Below is a small trained network, with its code and all its weights. Each question gives an input and a class and asks what happens when units are switched off, that is, made to give their printed mean instead of their output.

import numpy as np


def w(rows, s, z=0):
    codes = np.array(rows[::2]) - 128.0
    scale = np.full(codes.shape[1], s)
    scale[-1] = z or s
    return codes * scale


def f(y):
    return y / 2 * (1 + np.tanh(0.7978845608 * (y + 0.044715 * y**3)))


def log_softmax(a):
    a = a - a.max(-1, keepdims=True)
    return a - np.log(np.exp(a).sum(-1, keepdims=True))


def net(x, mask):
    res = np.array(x, float).reshape(1, 8) / 4 @ E
    y = f(res @ A[0][:, :-1].T + A[0][:, -1])
    res = res + np.where(mask, y, B[0][:, -1]) @ B[0][:, :-1]
    return log_softmax(res[-1] @ U[:, :-1].T + U[:, -1])


A, B = {}, {}
E = w([
[138,131,134,135,94,141,144,128],'x0',
[76,143,177,222,147,133,143,113],'x1',
[113,179,126,179,116,65,179,229],'x2',
[105,185,164,111,44,139,53,87],'x3',
[125,152,130,147,103,122,95,121],'x4',
[247,153,70,156,162,120,207,120],'x5',
[108,110,172,143,127,162,168,92],'x6',
[73,143,110,200,205,153,184,30],'x7',
],0.011)
A[0] = w([
[159,183,110,161,178,61,180,245,173],'N0',
[86,145,120,159,174,105,129,158,135],'N1',
[199,62,106,62,219,166,188,79,171],'N2',
[64,154,170,186,147,140,156,17,172],'N3',
[72,118,177,90,120,116,129,2,208],'N4',
[118,136,175,64,25,142,42,117,150],'N5',
[160,158,106,180,141,111,120,231,134],'N6',
[137,155,127,130,101,102,101,233,254],'N7',
[95,129,116,183,168,233,160,50,191],'N8',
],0.0083,0.0044)
B[0] = w([
[136,205,88,114,167,129,240,111,235],'N0',
[140,166,123,164,122,127,157,92,165],'N1',
[129,52,56,148,151,136,115,47,233],'N2',
[51,113,229,169,172,149,139,94,249],'N3',
[122,121,146,173,113,141,72,140,234],'N4',
[66,117,141,94,104,102,77,184,247],'N5',
[118,194,91,110,101,119,169,139,188],'N6',
[69,166,111,51,106,119,136,190,215],'N7',
[157,136,158,170,245,151,99,78,247],'N8',
],0.011,0.012)
U = w([
[89,155,156,88,29,148,25,197,250],'0',
[136,251,84,101,106,142,241,167,19],'1',
[114,144,254,240,181,201,128,123,60],'2',
[195,49,40,149,145,191,144,119,143],'3',
],0.0091,0.0017)

Each question gives the input, the list of numbers given to net, and the class t.
The units are the neurons (one row each of A and B). Each row of codes is followed by its name. A weight is (code - 128) times the scale printed after its matrix; where a second scale follows, it is the last column's (A, B and U).
mask holds one flag per neuron, in row order. A switched-off neuron (its flag False) gives its mean, the last column of its row in B, instead of its output. The means were averaged over made-up inputs and are rounded, as every weight is.
A unit's drop is (log p(t) with every unit on - log p(t) with that unit switched off) / (log p(t) with every unit on - log p(t) with every unit switched off).
The circuit of an input: a set's keep is (log p(t) with only the set's units on - log p(t) with every unit switched off) / (log p(t) with every unit on - log p(t) with every unit switched off). Starting from all 9 units, units are removed one at a time, each time the one whose removal leaves the highest keep (on an exact tie, the one counted first), for as long as the keep stays at least 0.8.
circuit, biggest first: the units of the circuit, biggest drop first
unit that matters most: the unit with the biggest drop
k most important neurons: the k neurons with the biggest drops, biggest first
drop when u is switched off: that unit's drop, to one decimal
input [8,-6,3,-1,-3,-8,2,4], class 0: unit that matters most : N8
input [-2,8,-2,5,2,-1,-5,-1], class 0: circuit, biggest first : [N8; N5]
input [-2,-5,3,-3,-6,-2,5,-1], class 1: 3 most important neurons : [N8; N4; N0]
input [0,-7,2,3,3,-3,7,3], class 0: circuit, biggest first : [N8; N0]
input [1,-3,-8,-3,2,-2,3,-4], class 0: 3 most important neurons : [N5; N8; N0]
input [4,-4,0,5,0,1,-8,5], class 0: circuit, biggest first : [N0; N8]
input [-7,0,6,-8,-2,5,0,8], class 1: 2 most important neurons : [N0; N6]
input [1,-4,8,5,1,0,6,-5], class 1: 3 most important neurons : [N0; N4; N6]
input [-1,0,-8,8,0,8,-3,-4], class 0: drop when N5 is switched off : 0.5
input [-8,2,8,-4,1,8,4,4], class 1: drop when N8 is switched off : 0.0
input [0,4,-4,-5,1,2,-2,-2], class 3: drop when N3 is switched off : 0.1
input [5,-7,-1,-7,1,-5,2,-1], class 3: drop when N5 is switched off : 0.2
